Rows with their classes:
[  5.2  -8.8  17.7  -3.5   2.3 -27.2  11.1  34.7  10.6  -2.7   4.5  73.8
  16.2 -13.8  30.5  11.2   7.4  -6.6  11.6  28.5  22.5 -46.6 -39.2 -24.6] : MT
[  8.4 -53.2   7.7  -5.0   1.5 -31.7  -1.1 -24.4  -3.3 -26.7  21.6  32.1
  28.9 -19.0  18.5  -3.4   8.7 -19.7  12.8  17.2  20.6 -54.7 -33.1   6.4] : MT
[ 39.3 -78.7 -33.3   5.2  20.6 -18.2  36.2  52.9  22.6  15.6  17.7  56.3
 -22.3  18.9 -16.1   5.7   9.3 -29.6  44.0  37.7   3.4  25.0   2.8 -29.7] : LP
[-29.4 -15.2  54.5   0.3  23.5  -6.2  26.2  31.1 -20.8 -12.0  10.4  82.4
  19.7  15.6  50.3  -8.1 -10.0  14.8 -18.9  13.3 -12.5 -34.2   8.2   8.0] : Gg
[ 36.8  -2.2  27.0 -10.1   0.2   6.4 -35.7 -17.9 -12.7 -25.0   7.4  23.9
  18.1  -7.0  39.4 -47.4  14.5 -36.3  -7.5   3.9  15.5 -14.9  -8.8  -9.8] : Bg
[  3.2   1.5   4.5  25.2 -11.7 -26.4  26.2  39.9   8.2 -18.4   4.4  54.0
  21.5 -27.1  20.4   7.4  13.9  -6.4  10.9  36.4  21.3 -28.4 -39.7 -24.1] : MT
[-22.9 -31.8 -39.7  17.4  -8.8 -31.9   8.0   1.2   4.1 -11.3 -10.3  66.3
  13.6 -14.3 -11.0  24.0  20.2  -9.7  20.8  39.6   8.3 -17.0  10.6  -1.3] : LP
[ -8.6 -19.8   0.6  -4.5   5.6  -5.4  -5.6 -14.2  -3.0 -26.1   4.3 -37.5
  25.3 -24.7  -6.8  -1.0  -1.1  -8.2   6.5 -19.8  14.4  -3.7 -13.1   2.5] : MT
[ 12.1 -50.1  27.7  -5.0  -5.1 -15.9  -8.1 -23.4 -13.7 -26.4  24.6  31.8
  17.3   6.6  24.1  -6.2   4.5   2.1 -21.2  14.1   1.0 -37.8  -6.4  55.9] : QN
[ -4.6   4.1  48.4  -5.5 -13.1 -21.7 -10.4 -22.2 -10.9 -26.8   7.2  82.3
  35.3  -2.7  65.1  -8.5   3.3 -18.9 -21.3  40.6  -1.4 -76.7  -5.1   8.2] : ZM
[-12.0  18.0   8.2   0.3 -28.4 -18.9 -40.9 -72.6  -9.9  -9.8  28.8  43.0
   8.5  27.2  26.3   3.6 -19.1 -75.3  32.6  33.0  -7.8 -53.2  22.7  25.1] : Gg
[ 46.0 -51.1  12.9 -27.3  -5.8 -16.7 -14.8 -14.6  -1.3   3.8   3.6  41.6
   2.7   1.9  15.2 -15.2  22.4  23.7 -49.8  22.2   3.7 -37.9 -14.9  18.8] : Bg

Rows with their classes:
[ -5.1   1.3  14.1 -27.2 -19.5 -35.8  18.1 -88.0  -3.5  64.6  14.8  36.6
  34.1  22.3   9.8   1.2 -24.6  13.3 -18.4 -26.0 -11.8  -1.0   4.3   1.5] : Sz
[  7.9 -25.0 -27.8 -10.0  -4.4 -11.8  24.7  -1.6  11.8   9.7  -8.3   9.3
   2.2  15.2  43.0  20.1  17.7   3.3   9.2  47.3  15.3  26.7 -22.5 -16.5] : Sz
[ -1.1  16.1  26.3 -29.0  25.3  22.2   5.1  19.6  10.4  20.2 -14.5  33.5
  -4.2 -21.8  26.8   3.4  19.9  -7.9 -17.8  -5.9 -22.5  15.8  -7.8  16.4] : ZL
[ 43.4 -92.9   0.7  56.1  -6.1   8.4  -3.0 -69.2  75.3 -52.6 -35.5  52.3
   3.2  63.8  19.9  63.8   6.2 -16.6  60.1  57.0  95.7  16.4   7.6 -49.0] : Sz
[-12.4 -32.8  34.5  30.1  23.3 -20.1  24.1 -18.8  22.4 -23.3 -12.4   2.4
  19.1  93.5  -5.4  37.7  41.3   1.4  36.9  51.3  14.7   7.4 -32.9 -50.7] : BL
[ 12.4  15.7   8.2 -22.9 -14.5   1.1  18.2  -0.4   1.0  20.4 -28.2   8.2
   7.2   0.8  21.4   1.7  -7.3   3.1 -13.6   3.7 -18.3  15.6   0.7   8.2] : Sz
[ 10.8  25.3  26.7 -81.2 -36.3  -7.1  10.0  58.9 -18.8  66.3  18.1 -12.5
  59.0 -67.4  31.5 -30.5  -4.3  -6.6 -29.7 -16.2 -74.5  22.6 -16.0  34.2] : ZL
[-36.0  -0.9   7.0   5.1  -0.5 -29.2  23.0 -33.6 -22.0  -9.3  24.8 -40.2
  -9.0  61.2 -35.1   2.9  55.7 -25.1 -11.4  15.6  10.7 -13.4 -66.1   4.1] : BL
[-21.2  19.4   1.7   7.6   1.7 -21.1   4.0   7.6  25.0  23.2  17.0 -27.6
  -3.8  36.3 -23.9  -5.6   7.9  12.8 -25.7  -0.6 -43.7 -16.2 -42.2  19.4] : BL
